Here is a tiny trained network, its code and every weight. The questions are about switching its units off for an input and a class, where a switched-off unit gives its printed mean instead of its output.

import numpy as np


def w(rows, s, z=0):
    codes = np.array(rows[::2]) - 128.0
    scale = np.full(codes.shape[1], s)
    scale[-1] = z or s
    return codes * scale


def norm(h):
    return h / np.sqrt((h * h).mean(-1, keepdims=True) + 1e-5)


def f(y):
    return np.maximum(y, 0)


def log_softmax(a):
    a = a - a.max(-1, keepdims=True)
    return a - np.log(np.exp(a).sum(-1, keepdims=True))


def net(x, mask):
    res = np.array(x, float).reshape(1, 4) / 4 @ E
    u = 0
    for l in range(4):
        y = f(norm(res) @ A[l][:, :-1].T + A[l][:, -1])
        res = res + np.where(mask[u : u + 3], y, B[l][:, -1]) @ B[l][:, :-1]
        u += 3
    return log_softmax(norm(res)[-1] @ U[:, :-1].T + U[:, -1])


A, B = {}, {}
E = w([
[130,112,71,117,170,79,173,189,205,90,129],'x0',
[103,105,140,254,84,197,210,121,43,133,26],'x1',
[117,89,160,99,51,219,159,191,95,54,254],'x2',
[126,109,168,151,176,156,138,128,135,128,172],'x3',
],0.008)
A[0] = w([
[85,103,132,128,160,160,96,156,163,168,93,48],'L0N0',
[140,74,2,165,184,101,173,179,154,66,146,3],'L0N1',
[123,171,167,90,72,129,130,87,120,173,139,87],'L0N2',
],0.0079,0.003)
B[0] = w([
[180,195,73,129,100,82,178,103,169,86,89,155],'L0N0',
[175,60,116,1,92,189,163,64,84,155,24,253],'L0N1',
[190,52,162,72,180,115,156,115,119,154,111,183],'L0N2',
],0.0097,0.0046)
A[1] = w([
[129,113,196,158,175,173,17,112,50,119,107,122],'L1N0',
[142,185,89,146,201,101,96,78,173,131,3,21],'L1N1',
[137,93,133,107,40,169,93,215,172,117,146,6],'L1N2',
],0.0059,0.0011)
B[1] = w([
[99,124,99,63,192,216,115,97,188,95,86,180],'L1N0',
[123,157,118,150,167,138,145,53,153,65,189,255],'L1N1',
[254,144,118,243,79,16,119,80,153,102,169,172],'L1N2',
],0.0097,0.0071)
A[2] = w([
[40,205,121,159,109,174,253,157,92,109,76,5],'L2N0',
[154,87,156,20,86,177,152,60,162,177,124,145],'L2N1',
[151,151,187,59,124,207,120,117,132,166,81,27],'L2N2',
],0.0054,0.0018)
B[2] = w([
[149,104,173,131,125,74,128,248,107,141,105,191],'L2N0',
[130,150,169,116,154,223,131,154,83,140,126,255],'L2N1',
[116,120,109,77,104,85,128,68,72,88,109,175],'L2N2',
],0.016,0.0059)
A[3] = w([
[161,165,116,201,15,254,193,135,121,143,215,105],'L3N0',
[72,84,216,205,145,148,113,237,110,174,25,65],'L3N1',
[149,187,169,31,195,129,28,151,119,126,157,253],'L3N2',
],0.0055,0.00043)
B[3] = w([
[138,106,2,168,168,60,25,33,167,82,70,213],'L3N0',
[118,105,161,114,126,74,148,152,177,228,221,229],'L3N1',
[90,137,136,136,65,71,166,220,138,158,102,254],'L3N2',
],0.012,0.0054)
U = w([
[126,107,119,2,129,232,89,85,45,98,90,66],'0',
[118,163,71,197,114,101,52,26,156,39,186,253],'1',
[75,142,181,103,71,75,116,226,138,198,236,76],'2',
],0.008,0.0011)

Each question gives the input, the list of numbers given to net, and the class t.
The units are the neurons (one row each of A and B). Each row of codes is followed by its name. A weight is (code - 128) times the scale printed after its matrix; where a second scale follows, it is the last column's (A, B and U).
mask holds one flag per neuron, layer by layer. A switched-off neuron (its flag False) gives its mean, the last column of its row in B, instead of its output. The means were averaged over made-up inputs and are rounded, as every weight is.
A unit's drop is (log p(t) with every unit on - log p(t) with that unit switched off) / (log p(t) with every unit on - log p(t) with every unit switched off).
The circuit of an input: a set's keep is (log p(t) with only the set's units on - log p(t) with every unit switched off) / (log p(t) with every unit on - log p(t) with every unit switched off). Starting from all 12 units, units are removed one at a time, each time the one whose removal leaves the highest keep (on an exact tie, the one counted first), for as long as the keep stays at least 0.8.
circuit, biggest first: the units of the circuit, biggest drop first
most important unit: the unit with the biggest drop
top k neurons: the k neurons with the biggest drops, biggest first
top k neurons in layer l: the k neurons of layer l with the biggest drops, biggest first
drop when u is switched off: that unit's drop, to one decimal
input [-2,3,-4,2], class 1: most important unit : L1N1
input [1,7,-5,-7], class 2: circuit, biggest first : (L2N0; L3N1)
input [-1,3,3,1], class 1: top 2 neurons in layer 3 : (L3N0; L3N2)
input [-2,8,-1,8], class 2: circuit, biggest first : (L3N1; L2N0)
input [7,8,0,4], class 2: top 4 neurons : (L2N0; L3N1; L1N0; L0N2)
input [4,7,8,-5], class 1: top 3 neurons : (L1N2; L3N0; L3N2)
input [4,3,7,1], class 1: top 2 neurons : (L1N2; L3N0)
input [0,-6,6,-7], class 1: top 3 neurons : (L1N2; L2N0; L3N1)
input [6,-5,-2,-6], class 0: top 3 neurons : (L0N1; L3N1; L2N0)
input [-1,7,-4,-4], class 2: circuit, biggest first : (L2N0; L3N1)
input [1,7,4,-3], class 2: top 2 neurons : (L2N0; L3N1)
input [-1,-4,-2,-3], class 2: top 2 neurons : (L0N1; L3N2)
input [-3,4,3,-1], class 2: top 4 neurons : (L2N0; L0N1; L1N1; L3N1)
input [-6,6,8,0], class 1: circuit, biggest first : (L3N0)
input [-6,-8,-5,-5], class 2: top 3 neurons : (L3N2; L0N1; L3N0)
input [7,-6,5,1], class 0: top 2 neurons : (L0N1; L3N1)
input [8,-5,-4,-3], class 0: top 2 neurons : (L0N1; L3N1)
input [-3,8,8,0], class 1: top 2 neurons : (L3N0; L1N2)
input [-2,5,2,5], class 2: top 3 neurons : (L2N0; L0N1; L3N1)
input [-3,-5,6,-6], class 1: most important unit : L1N2
input [8,3,7,5], class 0: top 2 neurons : (L0N1; L1N1)
input [5,2,8,-6], class 1: drop when L3N0 is switched off : 0.5
input [3,3,8,-5], class 1: drop when L3N0 is switched off : 0.0
input [-3,2,5,-6], class 1: drop when L0N1 is switched off : 0.4
input [7,0,-6,1], class 0: drop when L0N1 is switched off : 2.3
